Here is a tiny trained network, its code and every weight. The questions are about switching its units off for an input and a class, where a switched-off unit gives its printed mean instead of its output.

import numpy as np


def w(rows, s, z=0):
    codes = np.array(rows[::2]) - 128.0
    scale = np.full(codes.shape[1], s)
    scale[-1] = z or s
    return codes * scale


def norm(h):
    return h / np.sqrt((h * h).mean(-1, keepdims=True) + 1e-5)


def f(y):
    return np.maximum(y, 0)


def log_softmax(a):
    a = a - a.max(-1, keepdims=True)
    return a - np.log(np.exp(a).sum(-1, keepdims=True))


def net(x, mask):
    res = np.array(x, float).reshape(1, 4) / 4 @ E
    u = 0
    for l in range(4):
        y = f(norm(res) @ A[l][:, :-1].T + A[l][:, -1])
        res = res + np.where(mask[u : u + 5], y, B[l][:, -1]) @ B[l][:, :-1]
        u += 5
    return log_softmax(norm(res)[-1] @ U[:, :-1].T + U[:, -1])


A, B = {}, {}
E = w([
[211,216,24,73],'x0',
[162,94,119,255],'x1',
[253,10,151,136],'x2',
[126,107,93,116],'x3',
],0.0056)
A[0] = w([
[167,79,151,90,39],'0.n0',
[76,59,59,254,73],'0.n1',
[165,83,157,137,67],'0.n2',
[149,51,82,130,10],'0.n3',
[185,49,166,91,90],'0.n4',
],0.0052,0.0012)
B[0] = w([
[53,87,138,141,181],'0.n0',
[45,194,185,153,253],'0.n1',
[103,135,216,230,189],'0.n2',
[183,117,214,151,177],'0.n3',
[254,173,192,157,233],'0.n4',
],0.0079,0.0027)
A[1] = w([
[178,206,89,150,229],'1.n0',
[2,183,149,116,169],'1.n1',
[234,94,55,134,115],'1.n2',
[135,145,114,148,62],'1.n3',
[111,130,75,243,255],'1.n4',
],0.01,0.003)
B[1] = w([
[115,171,52,118,201],'1.n0',
[69,37,137,200,254],'1.n1',
[106,48,107,112,181],'1.n2',
[152,125,24,137,133],'1.n3',
[248,133,92,161,225],'1.n4',
],0.011,0.0072)
A[2] = w([
[203,113,155,84,22],'2.n0',
[212,171,152,2,72],'2.n1',
[179,78,195,80,195],'2.n2',
[70,29,163,38,248],'2.n3',
[204,253,167,127,154],'2.n4',
],0.0071,0.0017)
B[2] = w([
[21,148,27,84,173],'2.n0',
[165,2,178,137,169],'2.n1',
[160,203,73,57,225],'2.n2',
[97,143,183,70,253],'2.n3',
[64,33,130,125,169],'2.n4',
],0.0091,0.0036)
A[3] = w([
[102,46,113,164,128],'3.n0',
[201,143,252,115,130],'3.n1',
[95,157,74,112,255],'3.n2',
[88,166,152,64,58],'3.n3',
[124,85,175,132,251],'3.n4',
],0.011,0.0023)
B[3] = w([
[192,154,158,80,253],'3.n0',
[107,250,126,84,227],'3.n1',
[75,131,154,145,194],'3.n2',
[127,190,87,190,166],'3.n3',
[137,103,136,82,245],'3.n4',
],0.011,0.0053)
U = w([
[53,59,219,116,192],'0',
[146,51,188,227,141],'1',
[6,193,81,135,90],'2',
[139,189,35,210,44],'3',
[114,228,185,43,105],'4',
[238,208,207,148,33],'5',
[152,93,116,64,254],'6',
[218,102,81,162,95],'7',
],0.014,0.0026)

Each question gives the input, the list of numbers given to net, and the class t.
The units are the neurons (one row each of A and B). Each row of codes is followed by its name. A weight is (code - 128) times the scale printed after its matrix; where a second scale follows, it is the last column's (A, B and U).
mask holds one flag per neuron, layer by layer. A switched-off neuron (its flag False) gives its mean, the last column of its row in B, instead of its output. The means were averaged over made-up inputs and are rounded, as every weight is.
A unit's drop is (log p(t) with every unit on - log p(t) with that unit switched off) / (log p(t) with every unit on - log p(t) with every unit switched off).
The circuit of an input: a set's keep is (log p(t) with only the set's units on - log p(t) with every unit switched off) / (log p(t) with every unit on - log p(t) with every unit switched off). Starting from the 12 units with the biggest drops (on a tie, the unit counted first), units are removed one at a time, each time the one whose removal leaves the highest keep (on an exact tie, the one counted first), for as long as the keep stays at least 0.8.
units of the circuit, in order: the units of the circuit, biggest drop first
most important unit: the unit with the biggest drop
top k neurons: the k neurons with the biggest drops, biggest first
top k neurons in layer l: the k neurons of layer l with the biggest drops, biggest first
input [1,-6,-1,7], class 2: units of the circuit, in order => [3.n3; 1.n4]
input [-5,-7,-5,3], class 0: units of the circuit, in order => [1.n1]
input [-2,-6,-1,-6], class 0: top 2 neurons => [1.n1; 0.n4]
input [-8,-5,1,7], class 4: top 2 neurons => [0.n1; 2.n3]
input [-1,4,-3,6], class 1: units of the circuit, in order => [0.n1; 1.n1; 1.n4]
input [2,0,0,6], class 2: units of the circuit, in order => [1.n4; 0.n2]
input [-6,7,-7,-2], class 1: units of the circuit, in order => [1.n4; 3.n1]
input [1,-3,5,-7], class 6: top 2 neurons in layer 1 => [1.n1; 1.n4]
input [-6,5,6,-7], class 5: top 2 neurons => [3.n1; 1.n1]
input [-7,4,3,6], class 5: top 2 neurons => [1.n1; 3.n1]
input [-3,0,3,2], class 4: units of the circuit, in order => [3.n1; 1.n1]
input [8,-1,6,-7], class 6: units of the circuit, in order => [1.n4; 1.n2]
input [2,1,-6,2], class 3: units of the circuit, in order => [1.n4; 3.n1]
input [0,5,4,6], class 5: top 3 neurons => [0.n1; 0.n3; 0.n2]
input [0,6,-6,-8], class 1: most important unit => 1.n1
input [2,-3,-2,0], class 2: top 2 neurons => [0.n1; 1.n0]
input [2,-1,-4,-8], class 2: top 2 neurons in layer 1 => [1.n0; 1.n4]
input [2,-4,0,-5], class 2: top 2 neurons => [0.n4; 0.n1]
input [-3,-3,6,0], class 4: top 2 neurons => [3.n1; 1.n4]
input [2,-1,-2,-1], class 2: top 3 neurons => [1.n0; 1.n4; 0.n1]
input [6,-6,-4,0], class 2: top neuron => [3.n2]
input [-1,-3,6,-7], class 4: top 2 neurons => [3.n1; 1.n4]
input [8,-7,-2,-6], class 2: top 2 neurons => [1.n4; 3.n2]
